Below is a small trained network, with its code and all its weights. Each question gives an input and a target symbol and asks what happens when units are switched off, that is, made to give their printed mean instead of their output.

import numpy as np


def w(rows, s, z=0):
    codes = np.array(rows[::2]) - 128.0
    scale = np.full(codes.shape[1], s)
    scale[-1] = z or s
    return codes * scale


def softmax(a):
    e = np.exp(a - a.max(-1, keepdims=True))
    return e / e.sum(-1, keepdims=True)


def log_softmax(a):
    a = a - a.max(-1, keepdims=True)
    return a - np.log(np.exp(a).sum(-1, keepdims=True))


def net(x, mask):
    ids = ['αβγδεζηθλμτφψ'.index(c) for c in x.split()]
    T = len(ids)
    res = E[ids] + P[:T]
    u = 0
    for l in range(3):
        r = res
        for j in range(2):
            rows = slice(2 * j, 2 * j + 2)
            q, k, v = (r @ M[l][rows].T for M in (Q, K, V))
            z = softmax(np.where(np.tri(T) > 0, q @ k.T / 2**0.5, -1e9)) @ v
            o = O[l][rows]
            res = res + np.where(mask[u + j], z, o[:, -1]) @ o[:, :-1]
        u += 2
    return log_softmax(res[-1] @ U[:, :-1].T + U[:, -1])


Q, K, V, O = {}, {}, {}, {}
E = w([
[210,165,23,123,79,194,101,208,206,128,61],'α',
[191,44,97,114,168,192,230,149,133,59,40],'β',
[178,100,59,151,78,111,124,238,160,159,136],'γ',
[199,202,116,134,108,141,213,143,137,166,156],'δ',
[125,125,151,162,108,73,205,207,53,178,48],'ε',
[47,75,77,191,106,92,240,134,254,149,108],'ζ',
[87,53,56,186,129,139,125,244,168,91,41],'η',
[156,60,65,24,172,112,117,164,134,64,185],'θ',
[80,149,218,34,159,199,133,172,102,72,116],'λ',
[96,175,9,106,174,187,115,80,202,99,207],'μ',
[63,113,180,157,171,87,239,69,63,92,163],'τ',
[146,90,35,107,183,56,79,81,40,139,99],'φ',
[82,175,184,156,169,162,61,70,73,77,57],'ψ',
],0.0063)
P = w([
[178,133,195,130,96,141,122,107,152,151,147],'0',
[141,76,26,95,116,168,230,182,100,96,33],'1',
[118,93,11,90,127,171,216,168,87,101,50],'2',
[107,111,36,100,156,148,198,176,94,95,68],'3',
[94,122,35,97,172,124,180,187,89,76,76],'4',
[74,131,27,107,193,105,156,180,93,62,79],'5',
[67,157,16,106,215,81,131,172,86,46,87],'6',
[56,170,12,107,235,68,141,193,86,45,98],'7',
[55,185,3,115,233,61,156,216,88,31,104],'8',
],0.0051)
Q[0] = w([
[187,143,231,217,16,147,59,22,199,244,207],'0.h0',
[189,58,222,95,65,201,45,27,169,164,210],'0.h0',
[95,138,57,164,156,68,226,232,92,110,55],'0.h1',
[101,133,8,53,201,139,206,232,102,53,74],'0.h1',
],0.011)
K[0] = w([
[233,84,155,110,66,169,169,147,183,151,84],'0.h0',
[226,126,170,150,35,159,168,110,172,202,96],'0.h0',
[48,172,98,79,255,90,79,115,93,60,147],'0.h1',
[36,177,125,137,220,70,108,89,59,102,123],'0.h1',
],0.0078)
V[0] = w([
[136,217,183,188,78,100,146,21,127,224,242],'0.h0',
[99,60,129,20,205,93,214,91,80,51,174],'0.h0',
[198,45,69,115,115,4,87,154,91,193,157],'0.h1',
[53,74,183,254,106,35,234,144,38,155,44],'0.h1',
],0.0071)
O[0] = w([
[135,112,193,131,32,169,135,98,112,168,228,1],'0.h0',
[98,105,73,37,162,91,191,133,81,59,137,204],'0.h0',
[214,42,87,123,135,2,104,136,105,225,160,127],'0.h1',
[108,137,136,230,31,41,157,128,77,56,108,164],'0.h1',
],0.0076,0.0087)
Q[1] = w([
[131,177,80,156,155,34,145,147,111,101,103],'1.h0',
[203,19,200,150,49,149,44,51,126,209,223],'1.h0',
[166,147,253,161,99,128,7,9,103,170,190],'1.h1',
[86,106,10,73,168,126,235,230,149,87,77],'1.h1',
],0.0055)
K[1] = w([
[162,118,131,192,121,93,59,28,102,151,125],'1.h0',
[129,105,138,104,113,126,196,254,126,121,112],'1.h0',
[210,90,104,135,89,153,193,151,132,169,107],'1.h1',
[53,167,154,119,164,109,61,103,127,95,155],'1.h1',
],0.0044)
V[1] = w([
[136,88,233,168,34,54,163,107,41,160,199],'1.h0',
[193,166,213,107,78,224,74,91,229,232,229],'1.h0',
[110,204,227,75,135,187,94,69,2,98,101],'1.h1',
[165,179,174,172,114,129,37,196,119,152,46],'1.h1',
],0.0067)
O[1] = w([
[128,143,183,76,58,9,118,223,108,127,108,48],'1.h0',
[150,195,211,100,165,171,151,233,178,168,163,4],'1.h0',
[94,254,148,32,106,154,135,41,44,127,45,134],'1.h1',
[135,203,194,189,133,131,16,112,135,171,33,63],'1.h1',
],0.0061,0.0038)
Q[2] = w([
[132,136,71,116,165,145,164,133,97,103,86],'2.h0',
[109,136,203,133,96,116,95,122,154,151,179],'2.h0',
[89,123,128,109,86,95,81,116,117,113,135],'2.h1',
[187,165,253,142,70,167,49,108,163,231,181],'2.h1',
],0.006)
K[2] = w([
[159,130,232,98,91,121,64,137,187,170,182],'2.h0',
[111,117,26,165,160,163,192,110,106,100,89],'2.h0',
[142,188,166,142,84,254,155,147,207,170,170],'2.h1',
[154,142,71,139,148,185,196,152,140,106,50],'2.h1',
],0.0044)
V[2] = w([
[139,197,210,163,77,113,62,219,159,209,114],'2.h0',
[102,104,95,213,138,112,7,58,114,107,33],'2.h0',
[140,93,157,152,151,176,32,150,254,184,210],'2.h1',
[36,130,139,195,98,148,188,116,186,71,133],'2.h1',
],0.0056)
O[2] = w([
[47,80,102,121,84,164,51,105,90,190,180,255],'2.h0',
[47,132,43,117,148,73,200,142,213,178,75,76],'2.h0',
[103,91,185,62,52,145,149,92,250,63,143,76],'2.h1',
[25,253,99,249,66,152,233,169,140,21,224,122],'2.h1',
],0.0051,0.0078)
U = w([
[76,71,156,55,35,121,91,90,220,125,115,2],'α',
[227,111,179,127,141,118,166,69,194,68,101,61],'β',
[140,90,170,117,95,153,35,168,92,105,174,48],'γ',
[223,176,163,179,150,182,111,130,116,141,205,236],'δ',
[189,172,137,223,88,88,110,171,69,135,130,222],'ε',
[57,131,109,182,65,97,182,117,229,130,152,185],'ζ',
[135,168,132,241,195,92,130,198,189,114,83,40],'η',
[186,111,120,23,206,72,174,219,172,189,115,146],'θ',
[72,250,147,4,159,134,153,163,135,159,58,127],'λ',
[75,98,104,162,189,245,141,98,144,202,204,191],'μ',
[87,158,113,117,9,116,203,157,106,30,218,108],'τ',
[134,43,90,109,97,75,83,72,67,219,122,149],'φ',
[99,199,136,139,102,187,76,2,74,124,71,113],'ψ',
],0.0047,0.0019)

Each question gives the input, a string of symbols that net reads in full, and the target symbol t.
The units are the heads (2 rows each of Q, K, V and O). Each row of codes is followed by its name. A weight is (code - 128) times the scale printed after its matrix; where a second scale follows, it is the last column's (O and U).
mask holds one flag per head, layer by layer. A switched-off head (its flag False) gives its mean, the last column of its rows in O, instead of its output. The means were averaged over made-up inputs and are rounded, as every weight is.
A unit's drop is (log p(t) with every unit on - log p(t) with that unit switched off) / (log p(t) with every unit on - log p(t) with every unit switched off).
The circuit of an input: a set's keep is (log p(t) with only the set's units on - log p(t) with every unit switched off) / (log p(t) with every unit on - log p(t) with every unit switched off). Starting from all 6 units, units are removed one at a time, each time the one whose removal leaves the highest keep (on an exact tie, the one counted first), for as long as the keep stays at least 0.8.
circuit, biggest first: the units of the circuit, biggest drop first
most important unit: the unit with the biggest drop
heads that matter: for each layer, one digit per head in row order, 1 if its drop is at least 0.15 and else 0, layers parted by /
input ε δ φ, target φ: circuit, biggest first -> (1.h0, 0.h1)
input ε ε ζ α μ β φ μ, target φ: heads that matter -> 11 / 10 / 00
input ε τ γ, target τ: most important unit -> 0.h0
input μ τ α λ φ β, target δ: circuit, biggest first -> (1.h0, 0.h0, 2.h0, 0.h1)
input α η α ε α τ, target τ: circuit, biggest first -> (0.h0, 0.h1)
input β ζ τ θ θ, target η: circuit, biggest first -> (2.h0, 2.h1, 1.h0)
input λ β θ γ λ α ψ, target ψ: heads that matter -> 01 / 11 / 00
input β ε δ ε, target η: circuit, biggest first -> (2.h0, 2.h1, 1.h0)
input α γ ψ λ β ε, target μ: circuit, biggest first -> (1.h0, 0.h0, 0.h1)
input β γ ζ η, target η: circuit, biggest first -> (2.h0, 0.h0, 1.h1)
input φ θ ζ λ φ τ τ τ τ, target τ: circuit, biggest first -> (0.h0, 1.h1)
input δ θ γ ζ β λ ζ ε, target γ: heads that matter -> 10 / 10 / 10
input δ δ μ δ ε ε ε δ θ, target γ: heads that matter -> 10 / 10 / 10
input ε ψ τ α δ ψ γ, target ψ: circuit, biggest first -> (1.h0, 0.h1)
input μ τ α, target δ: circuit, biggest first -> (1.h0, 0.h0, 0.h1, 2.h0)
input φ ζ β λ ε λ β α, target λ: circuit, biggest first -> (0.h1, 1.h1, 2.h0)
input μ λ ε, target δ: heads that matter -> 11 / 10 / 10
input δ ε φ, target γ: most important unit -> 0.h0
input ε ε λ τ ζ ε θ ψ, target φ: heads that matter -> 10 / 10 / 11
input φ τ θ η, target θ: heads that matter -> 11 / 00 / 11
input τ α ε α ψ, target ε: heads that matter -> 10 / 10 / 11
